Moves between states:
κ: nire->roni, moze->toni, tolo->ginu, tage->kaga, vane->naba, sufi->rebe, vato->dazi, vada->kaso, biri->vona, fuvi->vadi, zima->robe, buno->tupi, roni->nuka, vori->poku, desa->nutu, fili->tipe, nizu->gube, fipu->kugo, magu->novi, gari->fiko, voge->buli, nobo->vato, tava->mure, mosi->voge, dimo->gule, vefi->favi, mafe->vori, badi->doda, kana->zeve, zeve->tego, bode->desu, nuka->mase, buli->vamo, kaga->lozo, poku->vada, rime->muda, fevi->pega, rafu->pasi, muku->kuru, bulu->bode, vani->vefi, sapi->dese, gube->biti, sisu->sono, feki->moko, pife->leri, vona->gari, rebe->rilo, sono->fili, fiso->pafa, muda->fevi, tipe->fipu, komu->vane, liva->vuri, doda->tage, gase->zazu, novi->voto, moko->buno, leto->tepo, gove->tava, pema->tapo, pido->mizo, rilo->sapi, base->muku, ginu->rare, tivu->sebi, mipo->gese, fiko->komu, tego->noda, gike->nobo, bapi->desa, pasi->leto, lozo->veta, vefu->base, biti->befa, rare->pido, kuru->bapi, vuri->gemu, zazu->fuvi, peta->fiso, desu->gase, mase->feki, bedu->mafe, dese->rafu, mure->biri, sebi->zima, tapo->peta, leri->liva, vamo->tolo, vadi->bedu, zige->dimo, naba->mipo, voto->moze, gese->zige, mizo->vani, nutu->bulu, gule->bogu, befa->tivu, noda->gike, veta->pema, bogu->nire, pega->kele, gemu->badi, tepo->mosi, tupi->rime, kele->sisu, pafa->gove, dazi->sufi, kaso->kana, toni->nizu, kugo->magu, robe->vefu, favi->pife
β: nire->gove, moze->buno, tolo->nobo, tage->vamo, vane->kaga, sufi->fuvi, vato->gase, vada->muku, biri->vuri, fuvi->tivu, zima->sono, buno->fiko, roni->tava, vori->vefu, desa->voto, fili->bogu, nizu->rime, fipu->roni, magu->mase, gari->badi, voge->tego, nobo->desu, tava->leri, mosi->zeve, dimo->peta, vefi->sapi, mafe->robe, badi->voge, kana->bapi, zeve->desa, bode->nizu, nuka->mure, buli->noda, kaga->tolo, poku->base, rime->vane, fevi->mipo, rafu->poku, muku->kugo, bulu->toni, vani->rilo, sapi->mafe, gube->muda, sisu->dimo, feki->vona, pife->rafu, vona->gemu, rebe->vadi, sono->gule, fiso->vefi, muda->naba, tipe->nire, komu->tage, liva->leto, doda->buli, gase->biti, novi->feki, moko->gari, leto->kaso, gove->pife, pema->pido, pido->sufi, rilo->bedu, base->fipu, ginu->vato, tivu->kele, mipo->veta, fiko->doda, tego->nutu, gike->bode, bapi->novi, pasi->vada, lozo->ginu, vefu->tipe, biti->fevi, rare->dazi, kuru->magu, vuri->tepo, zazu->befa, peta->vani, desu->gube, mase->biri, bedu->zima, dese->vori, mure->liva, sebi->sisu, tapo->mizo, leri->pasi, vamo->gike, vadi->sebi, zige->tapo, naba->lozo, voto->moko, gese->pema, mizo->rebe, nutu->moze, gule->fiso, befa->pega, noda->bulu, veta->rare, bogu->pafa, pega->gese, gemu->mosi, tepo->kana, tupi->komu, kele->zige, pafa->favi, dazi->zazu, kaso->kuru, toni->tupi, kugo->nuka, robe->fili, favi->dese
φ: nire->leri, moze->komu, tolo->gase, tage->nobo, vane->ginu, sufi->sebi, vato->befa, vada->magu, biri->mosi, fuvi->sisu, zima->bogu, buno->tage, roni->liva, vori->fipu, desa->buno, fili->gove, nizu->naba, fipu->mure, magu->vona, gari->buli, voge->bulu, nobo->biti, tava->leto, mosi->nutu, dimo->vefi, vefi->vori, mafe->tipe, badi->noda, kana->voto, zeve->moze, bode->muda, nuka->vuri, buli->bode, kaga->vato, poku->kugo, rime->lozo, fevi->pema, rafu->muku, muku->mase, bulu->rime, vani->mafe, sapi->vefu, gube->mipo, sisu->fiso, feki->badi, pife->vada, vona->voge, rebe->zima, sono->pafa, fiso->dese, muda->veta, tipe->tava, komu->tolo, liva->kana, doda->gike, gase->pega, novi->gari, moko->doda, leto->bapi, gove->pasi, pema->rebe, pido->vadi, rilo->robe, base->nuka, ginu->zazu, tivu->dimo, mipo->pido, fiko->vamo, tego->toni, gike->gube, bapi->moko, pasi->kuru, lozo->dazi, vefu->roni, biti->gese, rare->fuvi, kuru->feki, vuri->zeve, zazu->kele, peta->sapi, desu->fevi, mase->gemu, bedu->fili, dese->base, mure->tepo, sebi->gule, tapo->rilo, leri->kaso, vamo->desu, vadi->sono, zige->vani, naba->rare, voto->fiko, gese->mizo, mizo->bedu, nutu->tupi, gule->favi, befa->zige, noda->nizu, veta->sufi, bogu->pife, pega->tapo, gemu->tego, tepo->desa, tupi->kaga, kele->peta, pafa->rafu, dazi->tivu, kaso->novi, toni->vane, kugo->biri, robe->nire, favi->poku
θ: nire->tipe, moze->nutu, tolo->kaga, tage->komu, vane->rime, sufi->pido, vato->ginu, vada->pasi, biri->mase, fuvi->sufi, zima->bedu, buno->moze, roni->fipu, vori->dese, desa->zeve, fili->robe, nizu->bode, fipu->base, magu->kuru, gari->moko, voge->badi, nobo->tolo, tava->roni, mosi->gemu, dimo->sisu, vefi->fiso, mafe->sapi, badi->gari, kana->tepo, zeve->mosi, bode->gike, nuka->kugo, buli->doda, kaga->vane, poku->rafu, rime->nizu, fevi->biti, rafu->pife, muku->vada, bulu->noda, vani->peta, sapi->vefi, gube->desu, sisu->sebi, feki->novi, pife->gove, vona->feki, rebe->mizo, sono->zima, fiso->gule, muda->gube, tipe->vefu, komu->tupi, liva->mure, doda->fiko, gase->vato, novi->bapi, moko->voto, leto->liva, gove->nire, pema->gese, pido->pema, rilo->vani, base->poku, ginu->lozo, tivu->fuvi, mipo->fevi, fiko->buno, tego->voge, gike->vamo, bapi->kana, pasi->leri, lozo->naba, vefu->vori, biti->gase, rare->veta, kuru->kaso, vuri->biri, zazu->dazi, peta->dimo, desu->nobo, mase->magu, bedu->rilo, dese->favi, mure->nuka, sebi->vadi, tapo->zige, leri->tava, vamo->tage, vadi->rebe, zige->kele, naba->muda, voto->desa, gese->pega, mizo->tapo, nutu->tego, gule->sono, befa->zazu, noda->buli, veta->mipo, bogu->fili, pega->befa, gemu->vona, tepo->vuri, tupi->toni, kele->tivu, pafa->bogu, dazi->rare, kaso->leto, toni->bulu, kugo->muku, robe->mafe, favi->pafa

The rows follow the links: the fewer symbols apart two states are, the more alike their rows tend to be.

Some states and rows for them; each showing differs a little:
gese: [  77  -46   79  -26   69  -22  -20  -32    4   18  -65  -35    6  -62  -18  -21  -61   10   78   44   60   11   16   89    0   19   74   -5   32   21  -38  -75   20   62   16  -19 -106  -19  -13   32   -1  -88   14   48  -20   60  -62  -64    4    2  -69   13   14   48   21   13   -5  -54   12    3  -48]
gule: [  19   -6   44   55  -44  -71   10  131  -25  -66   45  -28  -58  -57   38   22   65    7   64   60  -42   27   19  -21   -9    7   36   11   31  -23   38   20   23   43  -11    8  -30   22   43    5   34  -10 -104  -29  -20   79   41   49   17  -10  -18   -6   61    4  -58   64  -35   30  112    2   21]
base: [  39   44  -11   41  -37   17    0   25    6   -7   31  -46  -22   -7  -63    7   55   43  -37   82  -86  -57   11  -77   10   10  -76   55    5  -43  -12  104    5 -102  -70  -20   21    6   74  -45  -32   23   -4   22   80    8   10   -4    6   29   61  -16  -21  -69  -17    6  -47   34  -34  -59   81]
nobo: [  44  -65  -40  -43   80   60   14 -130  118   40  -11   26   32   15  -55  -20  -38   -3  -35  -29   94   87  -37   34   -5   65   96   -8  -31   42    2  -15   22  -30   30  -11   61  -23   20   -9   16  -10   20  -27   49  -40   11    0  -10   43  -12    7  -31   77   22   -6  -37   22  -27   24  -36]
rare: [  86  -58   52  -39   92   12  -15  -86   46   37  -66  -27   24  -42  -48  -28  -68   14   52   39   78   30    3   85   -1   38   81   -2   17   30  -40  -62   24   27   13  -26  -73  -25    0   19   -2  -82   31   42   12   33  -56  -65    2   23  -60   12   -9   57   33    6  -18  -42  -17    1  -47]
vamo: [ -32  -49  -75  -32   33   49   29  -84   91   19   23   65   27   49    0   -4  -13  -27  -62  -88   76   96  -48    3  -13   39   75  -26  -46   42   36  -12    6  -13   49   15  108   -7   -4   -6   30   37    0  -65   15  -70   51   52  -10   20    4    7  -20   67    7  -13  -12   42   -6   46  -36]
rime: [   4  -60  -60  -40   60   57   21 -117  112   34    7   46   32   31  -30  -13  -25  -14  -51  -57   88   98  -45   14  -12   54   88  -15  -41   42   23  -13   13  -30   39   -1   93  -14   11   -9   23   17    6  -46   35  -59   34   28   -9   34   -4    6  -26   74   16   -9  -29   37  -17   36  -37]
favi: [  33   12    5   62  -50  -28   14   93    9  -49   65  -37  -51  -37  -16   22   85   27    6   79  -69    8   12  -68   -6   26   -5   39   16  -37   32   87   24  -43  -48   -4   23   19   86  -29   13   22  -86  -27   49   51   53   53   15   17   31  -15   28  -28  -56   53  -64   60   62  -25   65]
noda: [ -85  -18  -81  -25   -6   30   25  -40   40    2   31   78   24   67   44    7   -4  -50  -63 -120   49   71  -40  -10  -11    2   36  -43  -50   30   46  -20  -12   15   56   31  108    5  -38    6   32   61   -3  -73  -26  -78   55   64  -14   -7   10    6   -9   42    3  -20   25   32    7   54  -32]
novi: [ -94   69  -22  -12  -47    7  -19    9  -95   17  -19   26   22   59   46    3  -21  -21  -32  -70  -39  -91    9  -10   13  -81 -117  -21   -9   -9  -22  -18  -49    7    4   18   -5    3  -80   12  -35   36   73   26  -54  -55  -33  -29  -11  -41   26    0  -24  -66   31  -57   88  -47  -66   -4    1]
bode: [ -14  -55  -70  -34   47   56   25 -100  102   25   17   56   32   40  -18   -6  -19  -24  -58  -74   82   99  -48   10   -9   49   82  -21  -46   40   32  -12   10  -22   43    7  101   -9    4   -3   27   30    3  -57   27  -64   43   41  -13   27    2    7  -25   71   11   -9  -20   40  -11   41  -35]
lozo: [  72  -69   -5  -48   97   52    2 -134  101   47  -36   -1   32  -11  -68  -27  -55    9   -8    3   94   66  -25   55   -2   62   93   -1  -10   38  -18  -33   26  -19   22  -23    9  -26   20    0    2  -44   34    8   50  -15  -20  -35   -4   40  -31    9  -30   75   30   -3  -36   -5  -34   13  -40]
zazu: [  85  -51   66  -37   86   -1  -17  -67   30   32  -69  -32   15  -52  -35  -27  -65   12   65   42   73   19   12   88    0   29   76   -4   23   28  -43  -69   24   43   14  -26  -89  -23   -5   23   -1  -85   27   48   -1   44  -61  -66    1   14  -64   11    0   53   31    7  -12  -46   -6    3  -49]
zeve: [-121   53  -40  -19  -49    3   -5   16  -80    6   -7   51   23   68   75   11  -18  -39  -38 -105  -17  -52   -1   -6    7  -76  -85  -37  -23    2    1  -33  -48   30   32   32   23    8  -93   22  -13   51   53   -6  -73  -67  -10    3  -15  -49   20    2  -10  -40   22  -52   89  -32  -35   20  -15]
bapi: [ -88   72  -21  -12  -46    6  -18    7  -95   18  -22   20   23   56   38    3  -23  -18  -33  -61  -45  -99   11  -13   14  -79 -120  -15   -8  -14  -28  -15  -48    1   -3   14  -11    0  -76    9  -39   35   75   31  -47  -54  -40  -34  -11  -38   28    0  -25  -73   30  -61   85  -49  -70  -10    5]
mafe: [  26    0   24   61  -49  -54   12  122   -7  -61   59  -30  -56  -50   16   23   79   17   37   70  -58   24   13  -47   -8   16   20   24   25  -29   39   50   24    6  -25    3    0   23   66  -11   27   10 -107  -32   11   70   55   60   15    2    4  -13   51   -9  -60   64  -51   51   98   -7   39]
kugo: [   8   68  -11   18  -32   29  -16   -5  -39   22   -5  -35    5   18  -53   -1   16   34  -44   52  -79 -106   20  -53   17  -25 -122   38    7  -38  -41   68  -16  -90  -63  -21   -8   -2   20  -32  -53   18   56   55   52  -18  -31  -48    0   11   56  -14  -39  -89   17  -32    3  -14  -82  -60   64]
sapi: [  23   -1   32   58  -51  -62   14  125  -15  -64   58  -30  -53  -51   24   22   76   12   44   66  -52   24   16  -44  -11   17   21   21   26  -30   41   42   25   16  -22    7   -7   20   61   -9   28    2 -107  -33    3   73   53   58   17   -1    0   -9   53   -6  -62   66  -47   46   99   -5   35]
tapo: [  44  -27   92    3   21  -65  -14   61  -41  -24  -36  -34  -23  -69   35   -4  -20    1  108   44   21    9   28   65   -3   -3   59   -9   43    4   -9  -65   19   97   14   -2 -113    0  -16   40   15  -75  -37   26  -55   91  -34  -20   16  -23  -70    8   50   31   -9   42    2  -41   70    7  -36]
voge: [-125   24  -59  -22  -36    8    9    7  -36   -1   16   73   22   76   78   13   -9  -50  -49 -131   10    7  -21   -6   -5  -50  -33  -49  -34   16   30  -35  -38   36   53   37   64   10  -80   19   13   64   24  -44  -67  -75   25   41  -16  -40   16    6   -3   -3   10  -37   73   -2   -7   42  -28]
mizo: [  39  -27   92    9   17  -67  -15   74  -43  -29  -30  -32  -25  -73   38   -1  -14    1  105   45   15   11   32   63   -6   -5   58  -10   46    0   -3  -62   16   99   12    0 -108    3  -10   39   20  -70  -44   21  -57   91  -28  -18   13  -24  -69    9   54   26  -14   45    2  -36   77    8  -34]

Each walk starts at a row. The symbols on each line, taken left to right, move it on to the next state.
Answer with the state's row; about right is enough.
start [  23  -13   68   38  -26  -80    0  123  -39  -62   18  -29  -46  -66   50   13   31    1   89   50  -20   21   26   15  -12    1   46   -4   39  -15   25  -23   18   81    4    7  -67   15   14   22   31  -35  -87  -11  -46   94   15   30   16  -25  -44   -1   66   13  -44   60  -18    4  111    9   -6]
β κ κ β κ θ θ: [  42   33   -9   51  -40    4    6   43   13  -20   45  -44  -33  -16  -58   12   69   39  -30   88  -80  -35    9  -80    5   20  -53   53   11  -42    1  105   14  -92  -69  -16   26   13   85  -49  -20   25  -34    6   80   20   27   13   10   33   57  -17   -5  -59  -31   23  -59   44   -5  -48   78]
κ β φ θ θ θ κ θ: [ -58   76  -13   -8  -40   16  -24   -1  -83   24  -27   -1   21   48   11    0  -17    1  -36  -26  -58 -113   18  -21   16  -70 -136    4   -1  -22  -42   10  -41  -27  -24    1  -21    0  -55   -1  -51   26   81   49  -17  -44  -48  -50  -12  -24   36   -2  -36  -84   33  -58   68  -48  -86  -33   23]
start [  36   19   -1   62  -47  -21   11   79   12  -43   61  -40  -47  -31  -30   20   82   33   -7   84  -75   -4   10  -76   -3   25  -20   45   14  -37   26   96   20  -61  -53   -9   28   15   89  -37    5   21  -71  -17   60   42   49   45   13   24   38  -17   18  -36  -50   45  -66   56   42  -33   70]
θ θ θ κ φ φ: [ -35   75  -11    0  -36   23  -22   -4  -75   27  -23  -14   17   34  -16   -1   -8   13  -37    2  -64 -120   19  -30   18  -56 -137   16    3  -26  -45   32  -35  -51  -39   -7  -23   -3  -31  -16  -57   20   81   58    3  -37  -49  -57   -7  -14   45   -5  -40  -89   30  -54   48  -42  -91  -43   39]
θ θ θ θ κ φ θ θ: [-109   63  -28  -16  -47    2  -12   17  -89   13  -15   40   23   63   57    6  -22  -31  -32  -86  -34  -77    7   -9    9  -76 -106  -27  -14   -7  -15  -25  -50   17   15   23    4    4  -90   16  -25   43   64   15  -63  -60  -25  -16  -12  -45   24    2  -18  -56   27  -55   90  -44  -54    3   -6]
start [  21  -13   60   45  -33  -78    5  131  -39  -63   29  -28  -52  -63   46   18   46    2   83   52  -29   26   22    0   -9    4   42    2   37  -19   31   -9   19   70   -2    9  -52   18   27   16   35  -24  -98  -20  -39   89   27   41   18  -22  -33   -2   66   10  -52   64  -22   16  113    7    3]
θ φ β φ φ: [  27   60  -13   28  -33   26  -11    1  -19   14    8  -43   -7    8  -63    4   33   40  -42   66  -82  -89   15  -64   13  -11 -108   47    5  -40  -34   88   -7 -102  -73  -22    2    1   45  -43  -48   18   34   45   68   -9  -19  -35    0   23   61  -16  -35  -83    4  -18  -17    3  -69  -63   72]
φ β θ κ φ β: [-127   33  -53  -19  -45    3    5   12  -55    0   11   68   19   73   78   10  -12  -49  -41 -127    1  -15  -15   -7   -1  -60  -50  -47  -31    8   21  -36  -42   39   45   37   53   10  -87   22    2   60   32  -33  -73  -74   13   32  -15  -47   14    5   -4  -16   14  -45   80  -10  -18   36  -26]
start [ -71   76  -15   -8  -44   10  -19    3  -91   22  -24   10   19   51   26    1  -20   -8  -33  -42  -52 -106   15  -16   15  -75 -129   -5   -7  -18  -35   -2  -43  -12  -11    6  -18    1  -69    4  -43   27   80   41  -31  -48  -42  -43  -11  -33   35   -1  -31  -78   30  -60   75  -48  -83  -21   16]
φ φ θ θ φ θ φ β: [  25  -65  -50  -41   70   61   15 -124  119   36   -5   35   36   24  -44  -18  -32   -8  -47  -43   90   91  -43   27   -7   62   93  -13  -38   44   12  -13   19  -31   36   -5   78  -17   16  -10   19    4   13  -34   44  -48   24   14  -10   38   -7    8  -29   76   19   -9  -32   29  -23   30  -37]
κ φ κ β κ κ φ: [  30    5   18   63  -51  -44   13  113    1  -59   62  -32  -56  -46    4   22   79   21   24   74  -64   18   13  -58  -11   20   10   30   23  -31   39   66   24  -18  -37    4    8   20   74  -19   23   11  -97  -30   26   63   55   58   16   10   16  -14   43  -18  -61   60  -57   58   83  -12   52]
start [  28    1   21   61  -52  -53   16  116   -3  -63   61  -30  -55  -51   12   22   81   15   30   70  -59   22   13  -53   -8   21   15   28   24  -30   38   60   24   -4  -31    3    3   21   70  -16   25   11 -101  -31   20   66   54   61   17    4   11  -13   46  -15  -62   62  -58   54   89  -11   44]
κ β κ β φ θ: [  -4   70  -10   10  -33   28  -20   -9  -49   26  -11  -30    9   25  -43   -3    5   28  -41   35  -76 -113   18  -44   17  -38 -128   31    5  -34  -45   58  -24  -78  -60  -17  -14    0    6  -28  -55   17   67   56   37  -25  -41  -53   -5    4   53   -9  -43  -91   23  -41   20  -24  -92  -58   54]
κ θ β β β κ: [-115   57  -35  -18  -49    4   -7   16  -84   10  -10   48   23   68   69    9  -19  -36  -35 -100  -23  -59   -2   -8    8  -78  -92  -35  -19   -2   -2  -30  -48   27   25   29   16    7  -92   19  -17   48   58    1  -72  -65  -12   -2  -12  -48   21    3  -14  -45   23  -52   91  -35  -44   14  -12]
start [  22   61  -12   22  -31   27  -13   -3  -25   16    2  -41   -2   10  -59    0   27   37  -42   61  -81  -95   18  -59   17  -16 -112   46    5  -38  -36   80  -10  -98  -69  -23   -2    0   36  -40  -52   17   44   47   66  -15  -23  -40   -1   19   59  -15  -39  -85   10  -23  -12   -4  -75  -61   71]
β φ θ β θ β β φ θ: [-112   62  -32  -16  -48    5  -10   13  -87   11  -12   41   22   65   64    6  -20  -35  -36  -95  -30  -68    1   -6    8  -79  -98  -32  -16   -6   -8  -30  -49   26   21   25   11    7  -92   16  -21   43   61    9  -67  -64  -19  -10  -15  -47   21    4  -13  -53   25  -58   88  -40  -49    9  -10]
κ φ β κ φ β θ: [  61  -69  -18  -46   93   55    3 -136  111   49  -27   12   35    0  -64  -27  -48    4  -23   -7   95   74  -29   45   -6   64   98   -2  -20   42  -12  -24   23  -25   22  -20   30  -24   21   -3    9  -29   29   -6   50  -24   -8  -20   -5   45  -22    8  -33   74   27   -2  -36    8  -31   17  -39]
start [  33    8    7   62  -49  -33   13  101    7  -54   63  -35  -51  -40   -9   23   84   27   12   79  -69   11   10  -68   -5   24   -2   38   15  -35   36   82   24  -32  -43   -3   16   22   82  -26   16   18  -91  -26   41   53   55   52   15   15   27  -17   32  -25  -57   55  -63   58   69  -21   62]
β φ θ θ β θ β: [  41   35  -11   49  -41    9    6   35   11  -13   43  -43  -27  -15  -56   10   65   42  -33   88  -83  -41   11  -77    7   18  -61   56    8  -41    1  105   12  -99  -71  -18   24    7   80  -47  -24   23  -23    8   79   16   25    5   10   33   57  -18  -14  -61  -26   19  -54   42  -16  -52   82]
β φ β κ κ κ θ κ θ: [-120   13  -67  -22  -33   12   13   -2  -19   -5   26   82   22   71   76   15   -8  -49  -52 -135   20   24  -28   -8   -5  -37  -15  -48  -39   21   34  -33  -33   35   54   41   80   10  -71   15   20   66   11  -55  -60  -77   35   51  -15  -33   13    7   -3    9    7  -36   62    7   -4   47  -31]
start [  81  -52   73  -32   83   -7  -21  -57   22   29  -66  -33   13  -56  -31  -25  -68   12   69   45   66   17   15   92    0   24   73   -3   24   25  -40  -69   19   49   14  -25  -95  -23   -8   25   -2  -88   25   48   -8   50  -64  -64    5   11  -65   12    5   52   28    9  -10  -51   -3    1  -50]
θ κ θ β θ φ: [  31  -20   86   21   -6  -77   -5  101  -46  -41   -9  -30  -37  -71   50    8    5   -1  106   47   -1   15   30   43   -7   -7   52   -7   41   -5    7  -47   16   97   11    5  -95    7   -3   34   25  -53  -66    7  -57   94   -9    5   18  -25  -59    4   61   24  -29   50   -2  -21   95    9  -25]
β θ κ θ κ φ: [  44   23   -8   60  -46   -8   11   64   14  -37   57  -41  -39  -24  -41   14   77   36  -13   85  -77  -16   10  -77    0   26  -34   48   12  -40   17  101   18  -77  -61  -12   30   13   85  -43   -6   26  -56   -8   68   33   44   34   13   28   48  -18    6  -45  -42   36  -68   57   25  -35   77]
start [  43   39  -14   47  -39   12    2   28    9  -10   35  -48  -26   -8  -61    9   63   41  -35   83  -82  -49   13  -78    7   17  -68   54    8  -42   -9  103    9 -102  -70  -21   21    6   78  -48  -25   24  -17   15   80   14   17    1    7   32   58  -18  -14  -64  -22   11  -52   36  -23  -52   81]
κ θ β β β κ: [ -43   76  -10   -3  -37   18  -23   -2  -79   27  -24  -10   19   39   -7   -1  -10   10  -35   -5  -63 -119   19  -27   21  -59 -135   10    1  -26  -43   22  -38  -44  -36   -3  -24   -2  -39  -11  -55   23   83   53   -1  -39  -48  -51   -7  -18   46   -4  -36  -88   31  -56   54  -44  -91  -42   35]
κ θ φ θ κ κ: [ -69  -33  -79  -30    7   36   27  -59   62    9   32   78   25   64   30    4   -7  -41  -64 -115   62   80  -44   -6  -12   14   51  -36  -48   34   46  -19   -8    4   53   28  113    2  -27    3   32   57   -4  -69  -11  -79   53   61  -11    3    7    6  -11   53    4  -17   11   40    4   53  -33]
start [  19   65  -10   18  -33   28  -14   -4  -31   18   -2  -38   -2   16  -57   -2   20   36  -44   55  -80  -99   19  -54   17  -20 -118   42    4  -37  -38   74  -13  -93  -64  -20   -3   -2   26  -36  -54   19   49   50   54  -15  -30  -46   -2   15   59  -14  -38  -86   12  -28   -4  -10  -80  -59   66]
φ θ κ β φ θ φ θ: [-101  -12  -81  -23  -15   23   23  -27   21    0   32   81   23   72   55   10   -4  -48  -60 -126   43   57  -38  -10  -11  -12   21  -46  -47   29   47  -24  -22   20   59   35  103    6  -51   11   28   63    3  -69  -39  -83   52   63  -13  -17   12    6   -6   32    3  -27   39   25    6   53  -34]
θ κ β β κ: [  31  -66  -46  -41   78   59   12 -130  117   39   -7   32   33   18  -48  -17  -36   -5  -43  -36   92   91  -40   29   -6   63   97  -13  -33   43   10  -12   19  -31   33   -8   70  -20   21   -7   18   -3   16  -28   44  -45   17    7   -9   39  -11   11  -30   77   20   -8  -38   30  -27   26  -36]
